Below is a small trained network, with its code and all its weights. Each question gives an input and a class and asks what happens when units are switched off, that is, made to give their printed mean instead of their output.

import numpy as np


def w(rows, s, z=0):
    codes = np.array(rows[::2]) - 128.0
    scale = np.full(codes.shape[1], s)
    scale[-1] = z or s
    return codes * scale


def f(y):
    return y / 2 * (1 + np.tanh(0.7978845608 * (y + 0.044715 * y**3)))


def log_softmax(a):
    a = a - a.max(-1, keepdims=True)
    return a - np.log(np.exp(a).sum(-1, keepdims=True))


def net(x, mask):
    res = np.array(x, float).reshape(1, 8) / 4 @ E
    y = f(res @ A[0][:, :-1].T + A[0][:, -1])
    res = res + np.where(mask, y, B[0][:, -1]) @ B[0][:, :-1]
    return log_softmax(res[-1] @ U[:, :-1].T + U[:, -1])


A, B = {}, {}
E = w([
[161,85,166,233,113,215,242,114,25,92,154,144],'x0',
[255,58,143,112,187,64,104,8,79,218,96,163],'x1',
[129,107,127,122,126,132,124,135,129,127,134,112],'x2',
[119,145,125,131,131,118,130,132,107,142,123,128],'x3',
[24,57,55,190,59,88,142,39,152,121,42,105],'x4',
[178,155,66,143,176,220,201,167,205,242,47,44],'x5',
[120,143,127,118,120,115,147,125,119,144,131,136],'x6',
[128,129,117,126,125,122,139,128,129,135,141,131],'x7',
],0.0067)
A[0] = w([
[235,75,136,89,151,104,80,49,72,184,145,162,88],'n1',
[100,109,169,111,64,83,108,114,96,111,187,161,100],'n2',
[127,117,141,185,129,185,190,126,80,126,121,164,72],'n3',
[67,135,136,127,55,54,71,143,53,65,210,174,119],'n4',
[98,93,163,151,108,79,78,130,85,89,183,122,111],'n5',
[128,146,130,122,112,114,137,118,115,135,136,103,112],'n6',
[51,167,101,155,62,191,106,217,153,49,172,135,65],'n7',
[159,98,173,216,122,166,190,118,86,118,141,127,89],'n8',
[79,73,125,95,95,48,94,104,72,39,122,202,115],'n9',
[161,117,47,137,143,164,201,174,173,178,25,104,117],'n10',
[137,112,109,194,116,229,159,111,68,131,158,150,74],'n11',
[216,187,182,53,189,172,121,221,82,129,220,137,45],'n12',
[86,110,185,100,119,73,60,110,68,70,189,191,120],'n13',
[147,140,85,140,135,198,175,166,178,252,68,80,145],'n14',
[45,162,119,109,55,184,116,199,168,95,152,136,70],'n15',
[119,112,145,207,88,191,206,137,58,103,140,145,105],'n16',
[4,192,122,153,60,168,160,239,155,27,162,99,66],'n17',
[208,59,91,127,166,102,108,46,94,165,108,135,81],'n18',
[106,164,107,142,167,141,143,150,114,198,94,119,36],'n19',
[120,141,87,96,150,94,86,174,186,176,105,130,104],'n20',
[116,199,103,72,114,51,2,124,207,156,110,128,107],'n21',
[212,68,167,122,153,41,92,32,76,157,122,165,114],'n22',
[77,141,85,56,146,91,49,146,195,119,114,103,55],'n23',
[165,73,135,198,119,174,207,125,62,89,163,134,103],'n24',
[14,73,54,206,68,97,161,71,122,124,62,114,5],'n25',
[60,96,67,133,61,106,136,42,147,121,71,91,11],'n26',
[216,183,230,60,176,137,101,210,106,131,243,166,27],'n27',
[87,166,127,127,67,125,165,193,161,58,163,76,65],'n28',
[91,125,158,114,82,75,47,96,82,76,202,210,134],'n29',
[217,214,148,96,165,145,101,191,97,141,197,121,38],'n30',
[134,125,144,230,120,197,207,113,69,95,146,148,114],'n31',
[151,143,76,161,160,180,163,141,170,187,62,90,127],'n32',
[66,80,86,168,56,87,121,76,123,115,48,117,41],'n33',
[109,174,111,61,146,77,33,141,179,157,100,128,92],'n34',
[162,100,157,188,95,189,201,99,69,116,130,138,78],'n35',
[78,80,98,174,79,87,135,52,148,146,66,119,22],'n36',
[84,168,83,61,122,64,25,127,238,148,85,124,91],'n37',
[137,150,112,113,156,197,181,147,160,206,92,88,114],'n38',
[207,48,148,131,134,79,97,50,102,220,78,149,78],'n39',
[167,164,51,131,169,192,131,169,179,199,29,84,131],'n40',
],0.0059,0.0029)
B[0] = w([
[111,225,76,90,221,158,179,180,145,127,56,139,237],'n1',
[143,143,191,145,117,165,155,109,151,97,154,78,167],'n2',
[185,105,113,88,120,106,82,138,77,122,165,131,170],'n3',
[158,135,189,159,115,171,196,44,160,62,154,82,207],'n4',
[147,138,188,171,123,128,169,77,123,114,128,79,166],'n5',
[142,99,114,134,139,151,137,142,123,129,128,119,125],'n6',
[93,232,89,96,237,120,202,172,133,132,44,143,210],'n7',
[161,103,108,80,123,74,85,160,75,130,168,131,189],'n8',
[169,121,203,183,86,171,166,48,168,68,163,73,195],'n9',
[139,118,191,169,99,159,178,77,160,62,161,68,223],'n10',
[135,87,106,88,125,83,105,138,70,132,176,117,181],'n11',
[20,35,97,218,48,186,19,137,210,231,79,237,247],'n12',
[160,134,170,174,110,176,201,59,167,85,167,44,210],'n13',
[159,146,209,172,118,154,193,63,137,76,180,85,246],'n14',
[111,209,89,86,205,106,173,155,143,140,62,129,193],'n15',
[185,83,103,50,123,62,70,181,67,148,179,113,201],'n16',
[113,247,105,88,253,123,182,190,125,155,25,137,243],'n17',
[72,215,103,74,225,128,177,184,144,121,38,159,212],'n18',
[108,117,153,114,118,137,136,100,152,113,138,105,145],'n19',
[166,100,128,131,110,77,127,127,100,102,167,120,181],'n20',
[181,77,122,54,85,77,82,153,44,130,197,116,227],'n21',
[89,233,134,104,206,128,191,165,134,127,60,124,244],'n22',
[184,113,100,63,120,79,94,162,65,128,152,119,190],'n23',
[176,108,68,84,109,55,93,165,77,112,170,133,205],'n24',
[66,87,88,197,75,159,20,169,161,177,90,212,192],'n25',
[62,83,103,161,78,179,52,151,167,179,106,193,174],'n26',
[35,40,79,195,61,188,53,125,194,190,92,209,254],'n27',
[93,223,99,95,188,128,166,143,133,138,68,145,183],'n28',
[184,139,220,188,126,154,200,56,174,61,199,59,212],'n29',
[64,74,86,183,70,163,75,116,161,146,91,172,208],'n30',
[181,75,91,43,89,62,84,165,60,143,185,114,209],'n31',
[158,145,201,160,105,171,172,68,151,78,178,78,212],'n32',
[62,62,96,191,48,182,83,140,178,221,100,184,174],'n33',
[166,53,86,103,98,69,84,182,45,102,186,108,203],'n34',
[171,75,109,73,129,65,82,157,80,130,172,128,192],'n35',
[67,91,91,189,94,163,86,134,171,193,78,202,172],'n36',
[213,66,93,49,118,56,59,206,49,138,218,118,231],'n37',
[158,154,197,174,105,148,187,61,164,79,172,86,206],'n38',
[86,213,74,76,221,119,177,167,150,136,36,99,233],'n39',
[160,135,196,179,109,141,181,54,144,53,178,70,242],'n40',
],0.0055,0.0078)
U = w([
[164,140,223,176,95,179,190,51,170,65,178,61,223],'0',
[113,217,101,55,254,128,171,163,142,146,2,135,94],'1',
[183,76,106,22,79,31,61,158,44,137,210,121,183],'2',
[70,74,108,213,31,208,42,127,206,211,70,212,12],'3',
],0.0082,0.0011)

Each question gives the input, the list of numbers given to net, and the class t.
The units are the neurons (one row each of A and B). Each row of codes is followed by its name. A weight is (code - 128) times the scale printed after its matrix; where a second scale follows, it is the last column's (A, B and U).
mask holds one flag per neuron, in row order. A switched-off neuron (its flag False) gives its mean, the last column of its row in B, instead of its output. The means were averaged over made-up inputs and are rounded, as every weight is.
A unit's drop is (log p(t) with every unit on - log p(t) with that unit switched off) / (log p(t) with every unit on - log p(t) with every unit switched off).
The circuit of an input: a set's keep is (log p(t) with only the set's units on - log p(t) with every unit switched off) / (log p(t) with every unit on - log p(t) with every unit switched off). Starting from the 12 units with the biggest drops (on a tie, the unit counted first), units are removed one at a time, each time the one whose removal leaves the highest keep (on an exact tie, the one counted first), for as long as the keep stays at least 0.8.
circuit, biggest first: the units of the circuit, biggest drop first
k most important neurons: the k neurons with the biggest drops, biggest first
drop when u is switched off: that unit's drop, to one decimal
input [3,-5,-1,-4,5,-4,6,-7], class 1: 2 most important neurons	[n17; n7]
input [5,2,-3,1,-7,-3,0,6], class 3: circuit, biggest first	[n12]
input [-6,4,6,6,-6,2,-8,-6], class 2: 2 most important neurons	[n21; n34]
input [-2,0,7,-2,-1,2,8,-7], class 0: 2 most important neurons	[n31; n16]
input [8,-7,-2,3,-4,-4,7,-1], class 2: 3 most important neurons	[n31; n16; n24]
input [5,3,-5,-1,-6,5,8,7], class 3: 2 most important neurons	[n12; n27]
input [8,-7,4,5,3,-3,-1,-2], class 2: 3 most important neurons	[n31; n16; n24]
input [6,-2,8,-2,7,-5,0,5], class 3: 3 most important neurons	[n25; n33; n36]
input [-3,-1,-7,-1,2,-2,-1,-5], class 2: 2 most important neurons	[n14; n40]
input [2,7,-6,-3,-6,-8,5,-5], class 0: 2 most important neurons	[n29; n13]
input [-8,8,-1,4,3,-1,1,-3], class 1: 2 most important neurons	[n39; n22]
input [-3,-7,-4,0,-4,-7,1,-6], class 0: 2 most important neurons	[n29; n4]
input [-1,-7,0,-4,7,2,-3,-7], class 1: 4 most important neurons	[n17; n7; n15; n12]
input [-7,2,-4,4,4,-8,8,8], class 0: circuit, biggest first	[n29]
input [4,8,-3,-2,8,-1,-4,7], class 1: 3 most important neurons	[n39; n18; n22]
input [2,-3,-2,5,-8,8,-8,-4], class 0: 2 most important neurons	[n40; n14]
input [6,-7,2,7,-8,4,1,-3], class 3: 3 most important neurons	[n12; n27; n30]
input [-6,3,-3,3,-5,5,-8,2], class 2: drop when n37 is switched off	0.3
input [1,-3,1,-7,-7,-7,6,-7], class 0: drop when n33 is switched off	0.1
input [-7,-4,1,4,4,5,4,8], class 2: circuit, biggest first	[n37]
input [4,-8,-6,4,-6,-3,2,6], class 1: drop when n17 is switched off	0.1
input [-3,6,4,2,-8,4,-6,-4], class 3: drop when n12 is switched off	0.4
